Below are the code and all the weights of a small trained network. Each question names an input and a class and asks about switching units off, where a switched-off unit gives its printed mean instead of its output.

import numpy as np


def w(rows, s, z=0):
    codes = np.array(rows[::2]) - 128.0
    scale = np.full(codes.shape[1], s)
    scale[-1] = z or s
    return codes * scale


def norm(h):
    return h / np.sqrt((h * h).mean(-1, keepdims=True) + 1e-5)


def f(y):
    return np.maximum(y, 0)


def log_softmax(a):
    a = a - a.max(-1, keepdims=True)
    return a - np.log(np.exp(a).sum(-1, keepdims=True))


def net(x, mask):
    res = np.array(x, float).reshape(1, 3) / 4 @ E
    u = 0
    for l in range(2):
        y = f(norm(res) @ A[l][:, :-1].T + A[l][:, -1])
        res = res + np.where(mask[u : u + 12], y, B[l][:, -1]) @ B[l][:, :-1]
        u += 12
    return log_softmax(norm(res)[-1] @ U[:, :-1].T + U[:, -1])


A, B = {}, {}
E = w([
[82,233,127,2,32,161,166,145,208],'x0',
[138,133,213,153,108,68,112,76,167],'x1',
[70,152,84,151,71,16,80,151,105],'x2',
],0.00094)
A[0] = w([
[169,119,97,140,135,61,74,126,90,97],'L0N0',
[243,37,191,206,218,144,161,75,116,109],'L0N1',
[127,205,169,62,59,160,224,121,250,109],'L0N2',
[213,109,205,137,169,199,222,79,158,85],'L0N3',
[82,156,150,133,79,56,112,119,144,138],'L0N4',
[145,156,72,117,107,130,99,163,114,120],'L0N5',
[60,160,184,147,97,67,85,81,158,144],'L0N6',
[96,167,83,34,110,227,192,161,156,113],'L0N7',
[131,90,88,119,153,178,124,150,132,92],'L0N8',
[88,118,177,142,113,56,98,101,151,36],'L0N9',
[163,144,214,105,122,125,153,34,221,50],'L0N10',
[80,133,180,176,90,68,94,89,139,11],'L0N11',
],0.0019,0.0012)
B[0] = w([
[92,143,105,124,133,94,153,140,182,166],'L0N0',
[96,186,147,12,122,184,44,92,178,253],'L0N1',
[93,79,160,104,230,169,6,88,87,245],'L0N2',
[190,112,142,57,118,144,43,77,132,208],'L0N3',
[178,28,126,137,126,95,90,128,178,188],'L0N4',
[118,127,147,172,157,114,131,99,148,156],'L0N5',
[216,113,125,163,124,125,146,118,105,192],'L0N6',
[201,157,32,166,104,123,167,196,109,226],'L0N7',
[154,142,135,150,128,129,159,114,128,156],'L0N8',
[205,146,140,113,117,169,158,119,115,157],'L0N9',
[125,125,81,177,142,156,189,159,90,182],'L0N10',
[182,173,130,80,111,189,167,102,116,158],'L0N11',
],0.0023,0.0026)
A[1] = w([
[143,151,121,174,105,94,125,132,114,150],'L1N0',
[163,111,114,142,123,127,143,143,130,126],'L1N1',
[44,95,110,171,137,112,160,159,123,54],'L1N2',
[126,129,117,110,149,215,146,154,112,255],'L1N3',
[157,130,163,168,82,103,217,119,132,66],'L1N4',
[151,148,113,160,140,146,252,154,93,49],'L1N5',
[147,79,137,141,149,139,115,124,87,150],'L1N6',
[115,109,98,128,142,133,81,135,119,115],'L1N7',
[126,133,120,128,90,111,110,137,129,100],'L1N8',
[33,121,128,141,149,97,102,111,138,96],'L1N9',
[123,123,233,129,100,98,115,99,142,52],'L1N10',
[101,174,106,115,89,143,154,163,125,131],'L1N11',
],0.0043,0.0011)
B[1] = w([
[150,134,131,53,121,172,115,124,168,162],'L1N0',
[78,169,77,137,112,95,129,163,128,150],'L1N1',
[84,168,172,90,182,223,86,111,109,146],'L1N2',
[153,78,223,135,141,121,69,10,133,253],'L1N3',
[88,201,5,122,58,24,153,238,172,140],'L1N4',
[46,49,37,246,132,66,197,94,83,144],'L1N5',
[137,164,143,27,63,156,135,141,189,188],'L1N6',
[125,154,120,139,90,104,192,161,142,198],'L1N7',
[202,124,145,123,121,116,152,127,141,153],'L1N8',
[89,164,105,140,139,186,171,171,82,151],'L1N9',
[98,67,149,95,209,251,95,74,69,176],'L1N10',
[154,86,184,175,150,92,138,95,140,156],'L1N11',
],0.0025,0.0034)
U = w([
[165,103,200,71,160,200,60,35,132,181],'0',
[168,153,75,109,52,26,135,183,170,161],'1',
[87,134,218,178,122,95,237,172,125,3],'2',
[9,198,93,121,159,178,150,226,89,138],'3',
[93,60,83,254,151,98,205,84,88,128],'4',
[85,136,240,195,123,88,222,183,125,30],'5',
],0.0079,0.0038)

Each question gives the input, the list of numbers given to net, and the class t.
The units are the neurons (one row each of A and B). Each row of codes is followed by its name. A weight is (code - 128) times the scale printed after its matrix; where a second scale follows, it is the last column's (A, B and U).
mask holds one flag per neuron, layer by layer. A switched-off neuron (its flag False) gives its mean, the last column of its row in B, instead of its output. The means were averaged over made-up inputs and are rounded, as every weight is.
A unit's drop is (log p(t) with every unit on - log p(t) with that unit switched off) / (log p(t) with every unit on - log p(t) with every unit switched off).
The circuit of an input: a set's keep is (log p(t) with only the set's units on - log p(t) with every unit switched off) / (log p(t) with every unit on - log p(t) with every unit switched off). Starting from the 12 units with the biggest drops (on a tie, the unit counted first), units are removed one at a time, each time the one whose removal leaves the highest keep (on an exact tie, the one counted first), for as long as the keep stays at least 0.8.
units of the circuit, in order: the units of the circuit, biggest drop first
k most important neurons: the k neurons with the biggest drops, biggest first
top k neurons in layer l: the k neurons of layer l with the biggest drops, biggest first
drop of u: that unit's drop, to one decimal
input [1,-8,5], class 4: 3 most important neurons	(L0N1; L0N2; L1N5)
input [2,-5,7], class 1: units of the circuit, in order	(L0N2)
input [-7,3,7], class 1: units of the circuit, in order	(L1N3; L0N2; L1N6)
input [8,-8,5], class 1: units of the circuit, in order	(L0N7; L0N1; L1N11)
input [3,-5,0], class 4: 2 most important neurons	(L0N1; L0N7)
input [3,-6,-1], class 4: 3 most important neurons	(L0N7; L0N1; L1N5)
input [1,-3,4], class 1: top 3 neurons in layer 1	(L1N3; L1N10; L1N8)
input [-2,-3,1], class 3: top 3 neurons in layer 0	(L0N7; L0N11; L0N0)
input [-6,-1,1], class 3: top 3 neurons in layer 1	(L1N3; L1N9; L1N7)
input [-8,-1,6], class 3: top 3 neurons in layer 1	(L1N3; L1N9; L1N2)
input [7,-4,5], class 1: top 2 neurons in layer 0	(L0N1; L0N7)
input [-2,-8,0], class 4: 2 most important neurons	(L1N5; L0N2)
input [-4,-8,6], class 3: 2 most important neurons	(L1N2; L0N7)
input [3,-6,5], class 1: top neuron in layer 0	(L0N10)
input [-5,-7,5], class 3: drop of L1N2	0.1
input [-1,4,6], class 1: drop of L1N4	0.2
input [3,-8,-5], class 4: drop of L0N7	0.9
input [-4,-7,7], class 3: drop of L1N2	0.1
